Here is a tiny trained network, its code and every weight. The questions are about switching its units off for an input and a class, where a switched-off unit gives its printed mean instead of its output.

import numpy as np


def w(rows, s, z=0):
    codes = np.array(rows[::2]) - 128.0
    scale = np.full(codes.shape[1], s)
    scale[-1] = z or s
    return codes * scale


def f(y):
    return y / 2 * (1 + np.tanh(0.7978845608 * (y + 0.044715 * y**3)))


def log_softmax(a):
    a = a - a.max(-1, keepdims=True)
    return a - np.log(np.exp(a).sum(-1, keepdims=True))


def net(x, mask):
    res = np.array(x, float).reshape(1, 6) / 4 @ E
    y = f(res @ A[0][:, :-1].T + A[0][:, -1])
    res = res + np.where(mask, y, B[0][:, -1]) @ B[0][:, :-1]
    return log_softmax(res[-1] @ U[:, :-1].T + U[:, -1])


A, B = {}, {}
E = w([
[156,67,65,63,247],'x0',
[97,114,43,93,128],'x1',
[184,85,51,154,109],'x2',
[54,78,108,163,131],'x3',
[74,98,142,153,121],'x4',
[154,69,201,135,152],'x5',
],0.011)
A[0] = w([
[233,203,83,73,183,212],'n0',
[227,184,127,122,73,254],'n1',
[88,111,100,120,155,109],'n2',
[88,155,27,185,23,168],'n3',
[62,161,212,6,211,251],'n4',
[152,2,49,42,150,241],'n5',
],0.0078,0.0034)
B[0] = w([
[126,169,99,66,102,212],'n0',
[117,130,116,133,5,190],'n1',
[96,74,164,96,136,149],'n2',
[145,99,69,214,122,212],'n3',
[75,195,86,126,139,212],'n4',
[203,119,170,111,183,253],'n5',
],0.012,0.011)
U = w([
[178,143,215,147,34,196],'0',
[22,182,132,118,99,237],'1',
[170,145,58,194,93,21],'2',
[178,131,120,30,194,169],'3',
[158,42,127,106,120,57],'4',
[102,116,183,103,47,138],'5',
[108,50,150,94,94,2],'6',
[193,188,90,11,27,132],'7',
],0.011,0.0039)

Each question gives the input, the list of numbers given to net, and the class t.
The units are the neurons (one row each of A and B). Each row of codes is followed by its name. A weight is (code - 128) times the scale printed after its matrix; where a second scale follows, it is the last column's (A, B and U).
mask holds one flag per neuron, in row order. A switched-off neuron (its flag False) gives its mean, the last column of its row in B, instead of its output. The means were averaged over made-up inputs and are rounded, as every weight is.
A unit's drop is (log p(t) with every unit on - log p(t) with that unit switched off) / (log p(t) with every unit on - log p(t) with every unit switched off).
The circuit of an input: a set's keep is (log p(t) with only the set's units on - log p(t) with every unit switched off) / (log p(t) with every unit on - log p(t) with every unit switched off). Starting from all 6 units, units are removed one at a time, each time the one whose removal leaves the highest keep (on an exact tie, the one counted first), for as long as the keep stays at least 0.8.
circuit, biggest first: the units of the circuit, biggest drop first
unit that matters most: the unit with the biggest drop
k most important neurons: the k neurons with the biggest drops, biggest first
drop of u: that unit's drop, to one decimal
input [2,2,-8,-8,7,4], class 1: 2 most important neurons -> (n4 n5)
input [2,-3,3,6,4,-1], class 4: unit that matters most -> n4
input [-2,2,-4,-2,-1,6], class 1: circuit, biggest first -> (n5 n4)
input [5,-5,7,-7,-5,4], class 7: 2 most important neurons -> (n1 n0)
input [5,-4,3,6,3,-8], class 4: 2 most important neurons -> (n4 n0)
input [-4,-1,-2,5,6,-6], class 2: 2 most important neurons -> (n3 n4)
input [-4,-3,-6,-1,-1,6], class 1: circuit, biggest first -> (n4 n5)
input [-2,-1,4,-7,7,-6], class 2: 2 most important neurons -> (n3 n5)
input [3,8,2,-3,6,-7], class 3: 2 most important neurons -> (n5 n1)
input [1,-8,1,-1,-5,0], class 7: circuit, biggest first -> (n0 n1)
input [-2,1,-5,-4,8,4], class 1: 2 most important neurons -> (n4 n5)
input [6,-7,2,-5,3,-3], class 7: 2 most important neurons -> (n0 n1)
input [3,2,0,7,1,1], class 3: 3 most important neurons -> (n5 n1 n3)
input [5,-7,-5,6,-3,-2], class 1: circuit, biggest first -> (n4)
input [-3,-4,2,-7,-4,8], class 7: circuit, biggest first -> (n0 n3)
input [0,-6,-8,3,3,6], class 1: drop of n4 -> 0.3
input [3,2,5,5,2,-4], class 4: drop of n5 -> 0.2
input [-7,-6,-4,8,-2,-6], class 2: drop of n3 -> 0.8
input [-3,-1,8,-4,0,-7], class 2: drop of n3 -> 2.9
input [7,6,-7,3,7,-8], class 3: most important neuron -> (n5)
